Below is a small trained network, with its code and all its weights. Each question gives an input and a class and asks what happens when units are switched off, that is, made to give their printed mean instead of their output.

import numpy as np


def w(rows, s, z=0):
    codes = np.array(rows[::2]) - 128.0
    scale = np.full(codes.shape[1], s)
    scale[-1] = z or s
    return codes * scale


def f(y):
    return np.maximum(y, 0)


def log_softmax(a):
    a = a - a.max(-1, keepdims=True)
    return a - np.log(np.exp(a).sum(-1, keepdims=True))


def net(x, mask):
    res = np.array(x, float).reshape(1, 4) / 4 @ E
    y = f(res @ A[0][:, :-1].T + A[0][:, -1])
    res = res + np.where(mask, y, B[0][:, -1]) @ B[0][:, :-1]
    return log_softmax(res[-1] @ U[:, :-1].T + U[:, -1])


A, B = {}, {}
E = w([
[94,43,214,136,188,88,150,249,117,99],'x0',
[240,186,114,98,236,97,108,185,94,73],'x1',
[128,164,191,180,113,101,73,70,219,93],'x2',
[110,124,48,119,230,25,37,145,110,94],'x3',
],0.013)
A[0] = w([
[140,125,133,80,230,100,121,171,82,79,253],'N1',
[160,148,136,119,112,180,141,143,105,154,169],'N2',
[170,185,66,111,140,67,33,107,142,86,151],'N3',
[98,125,85,104,142,87,116,139,117,124,149],'N4',
[148,180,110,113,97,174,195,83,123,166,163],'N5',
[68,115,6,115,160,158,136,142,106,153,213],'N6',
[87,58,133,144,89,168,149,101,100,152,195],'N7',
[82,157,166,149,64,199,143,101,172,133,248],'N8',
[115,120,199,157,95,120,147,136,151,96,234],'N9',
[206,153,99,66,120,150,120,128,89,171,180],'N10',
[182,167,95,94,118,158,162,88,119,94,239],'N11',
],0.014,0.0043)
B[0] = w([
[114,110,121,116,162,128,94,148,2,81,252],'N1',
[170,164,116,66,164,179,162,202,121,138,176],'N2',
[102,190,12,202,109,111,101,76,92,122,226],'N3',
[86,145,109,139,56,97,158,97,93,82,174],'N4',
[147,193,111,79,110,178,174,165,147,156,216],'N5',
[101,138,110,131,69,71,154,176,157,57,205],'N6',
[63,107,184,22,129,76,154,123,190,145,211],'N7',
[126,170,162,104,151,130,154,107,226,175,241],'N8',
[141,107,227,151,201,104,104,90,152,117,199],'N9',
[133,169,86,128,67,156,175,157,77,66,197],'N10',
[179,118,74,152,88,159,161,106,157,92,196],'N11',
],0.012,0.025)
U = w([
[72,154,186,98,180,104,138,94,193,235,42],'0',
[171,164,127,191,128,178,118,55,208,198,134],'1',
[246,147,208,229,209,120,81,104,198,99,147],'2',
[139,55,180,83,203,128,102,190,52,69,198],'3',
[120,186,25,254,145,87,70,93,86,88,179],'4',
[208,180,90,92,96,239,211,150,147,126,146],'5',
[93,59,161,178,158,96,116,66,93,134,8],'6',
[63,98,125,86,49,62,135,144,157,95,109],'7',
],0.0092,0.0016)

Each question gives the input, the list of numbers given to net, and the class t.
The units are the neurons (one row each of A and B). Each row of codes is followed by its name. A weight is (code - 128) times the scale printed after its matrix; where a second scale follows, it is the last column's (A, B and U).
mask holds one flag per neuron, in row order. A switched-off neuron (its flag False) gives its mean, the last column of its row in B, instead of its output. The means were averaged over made-up inputs and are rounded, as every weight is.
A unit's drop is (log p(t) with every unit on - log p(t) with that unit switched off) / (log p(t) with every unit on - log p(t) with every unit switched off).
The circuit of an input: a set's keep is (log p(t) with only the set's units on - log p(t) with every unit switched off) / (log p(t) with every unit on - log p(t) with every unit switched off). Starting from all 11 units, units are removed one at a time, each time the one whose removal leaves the highest keep (on an exact tie, the one counted first), for as long as the keep stays at least 0.8.
circuit, biggest first: the units of the circuit, biggest drop first
top k neurons: the k neurons with the biggest drops, biggest first
drop when u is switched off: that unit's drop, to one decimal
input [2,3,5,-7], class 2: circuit, biggest first -> N9
input [7,2,4,-3], class 3: top 4 neurons -> N8, N3, N11, N1
input [-1,-4,-5,-3], class 0: circuit, biggest first -> N7, N8
input [6,6,4,2], class 4: top 2 neurons -> N3, N7
input [-1,-5,5,4], class 0: top 2 neurons -> N1, N11
input [5,-1,7,3], class 2: top 2 neurons -> N9, N10
input [6,3,-7,7], class 4: top 2 neurons -> N4, N7
input [5,0,0,5], class 4: top 2 neurons -> N7, N4
input [2,-2,5,1], class 2: top 3 neurons -> N7, N5, N9
input [8,-7,-3,1], class 0: top 3 neurons -> N10, N9, N1
input [5,6,-8,-3], class 3: drop when N1 is switched off -> 0.1
input [4,5,7,1], class 4: drop when N3 is switched off -> 1.5
input [-3,8,0,-1], class 4: drop when N3 is switched off -> 0.2
input [4,5,-3,7], class 4: circuit, biggest first -> N3
input [5,2,4,4], class 4: drop when N3 is switched off -> 0.3
